Below is a small trained network, with its code and all its weights. Each question gives an input and a class and asks what happens when units are switched off, that is, made to give their printed mean instead of their output.

import numpy as np


def w(rows, s, z=0):
    codes = np.array(rows[::2]) - 128.0
    scale = np.full(codes.shape[1], s)
    scale[-1] = z or s
    return codes * scale


def norm(h):
    return h / np.sqrt((h * h).mean(-1, keepdims=True) + 1e-5)


def f(y):
    return np.maximum(y, 0)


def log_softmax(a):
    a = a - a.max(-1, keepdims=True)
    return a - np.log(np.exp(a).sum(-1, keepdims=True))


def net(x, mask):
    res = np.array(x, float).reshape(1, 5) / 4 @ E
    u = 0
    for l in range(2):
        y = f(norm(res) @ A[l][:, :-1].T + A[l][:, -1])
        res = res + np.where(mask[u : u + 8], y, B[l][:, -1]) @ B[l][:, :-1]
        u += 8
    return log_softmax(norm(res)[-1] @ U[:, :-1].T + U[:, -1])


A, B = {}, {}
E = w([
[129,127,131,130,130],'x0',
[115,164,60,135,85],'x1',
[159,155,88,1,138],'x2',
[91,171,97,105,214],'x3',
[98,6,76,103,143],'x4',
],0.0097)
A[0] = w([
[167,84,150,158,84,54],'0.n0',
[158,154,142,61,141,191],'0.n1',
[174,114,142,62,71,133],'0.n2',
[102,131,151,254,141,172],'0.n3',
[120,108,122,125,145,4],'0.n4',
[149,156,98,150,88,90],'0.n5',
[117,109,34,147,45,45],'0.n6',
[66,169,158,138,107,119],'0.n7',
],0.012,0.003)
B[0] = w([
[179,69,163,98,114,183],'0.n0',
[204,74,79,123,86,205],'0.n1',
[215,99,89,199,223,191],'0.n2',
[253,136,16,57,181,253],'0.n3',
[144,72,137,82,60,134],'0.n4',
[38,29,210,84,41,160],'0.n5',
[93,161,191,128,31,195],'0.n6',
[106,47,160,123,106,166],'0.n7',
],0.0071,0.0074)
A[1] = w([
[126,106,119,252,141,79],'1.n0',
[152,89,79,111,139,126],'1.n1',
[166,212,180,155,111,87],'1.n2',
[143,207,167,160,117,36],'1.n3',
[82,165,70,134,115,253],'1.n4',
[168,95,153,120,181,164],'1.n5',
[92,155,144,73,226,183],'1.n6',
[61,63,107,145,110,66],'1.n7',
],0.015,0.0043)
B[1] = w([
[203,160,29,79,196,156],'1.n0',
[108,238,120,133,154,255],'1.n1',
[56,108,141,64,182,177],'1.n2',
[76,127,96,35,154,151],'1.n3',
[117,90,222,240,118,190],'1.n4',
[59,177,171,160,42,253],'1.n5',
[162,66,130,210,122,206],'1.n6',
[69,180,166,11,168,175],'1.n7',
],0.012,0.0079)
U = w([
[243,131,13,71,222,76],'0',
[15,109,121,10,189,111],'1',
[131,16,145,180,129,253],'2',
[72,139,143,132,112,195],'3',
[46,94,196,174,81,11],'4',
],0.013,0.0046)

Each question gives the input, the list of numbers given to net, and the class t.
The units are the neurons (one row each of A and B). Each row of codes is followed by its name. A weight is (code - 128) times the scale printed after its matrix; where a second scale follows, it is the last column's (A, B and U).
mask holds one flag per neuron, layer by layer. A switched-off neuron (its flag False) gives its mean, the last column of its row in B, instead of its output. The means were averaged over made-up inputs and are rounded, as every weight is.
A unit's drop is (log p(t) with every unit on - log p(t) with that unit switched off) / (log p(t) with every unit on - log p(t) with every unit switched off).
The circuit of an input: a set's keep is (log p(t) with only the set's units on - log p(t) with every unit switched off) / (log p(t) with every unit on - log p(t) with every unit switched off). Starting from the 12 units with the biggest drops (on a tie, the unit counted first), units are removed one at a time, each time the one whose removal leaves the highest keep (on an exact tie, the one counted first), for as long as the keep stays at least 0.8.
circuit, biggest first: the units of the circuit, biggest drop first
top k neurons: the k neurons with the biggest drops, biggest first
top k neurons in layer l: the k neurons of layer l with the biggest drops, biggest first
input [-2,-1,-2,-4,8], class 1: circuit, biggest first => [1.n7]
input [4,5,5,7,2], class 2: circuit, biggest first => [1.n4, 0.n3, 1.n6]
input [-2,-8,1,7,-6], class 4: top 2 neurons in layer 1 => [1.n6, 1.n5]
input [-2,-5,-6,1,-6], class 0: top 3 neurons in layer 0 => [0.n6, 0.n5, 0.n3]
input [-7,3,6,8,7], class 2: top 2 neurons => [1.n6, 1.n4]
input [-1,4,1,6,4], class 2: top 3 neurons in layer 1 => [1.n4, 1.n6, 1.n5]
input [7,7,1,2,-8], class 1: top 3 neurons => [1.n2, 1.n3, 1.n5]
input [-8,4,-8,8,5], class 0: top 2 neurons => [1.n0, 1.n5]
input [7,-5,3,7,-3], class 2: top 2 neurons => [1.n6, 0.n3]
input [-7,-6,-3,-5,1], class 3: top 2 neurons in layer 1 => [1.n5, 1.n6]
input [-4,-2,-5,2,7], class 1: top 2 neurons => [1.n7, 0.n2]
input [-8,-5,3,8,-3], class 2: top 2 neurons => [1.n6, 0.n3]
input [-4,-7,-6,-3,7], class 1: circuit, biggest first => [1.n7, 1.n0]
input [6,3,-2,-6,7], class 1: top neuron in layer 1 => [1.n7]
input [8,2,-2,-8,-6], class 2: top 4 neurons => [0.n5, 1.n1, 0.n0, 1.n5]
input [3,-4,-4,6,-3], class 2: top 2 neurons in layer 1 => [1.n6, 1.n7]
input [-6,-6,-7,-3,-1], class 0: top 2 neurons => [1.n0, 1.n4]
input [-3,-2,2,0,2], class 3: top 2 neurons => [0.n3, 1.n5]
input [4,-4,-2,7,5], class 2: top 3 neurons => [1.n6, 0.n1, 0.n5]
input [-8,-6,0,1,5], class 3: circuit, biggest first => [1.n5]
input [-3,1,-2,1,-3], class 1: top 2 neurons => [0.n7, 0.n5]
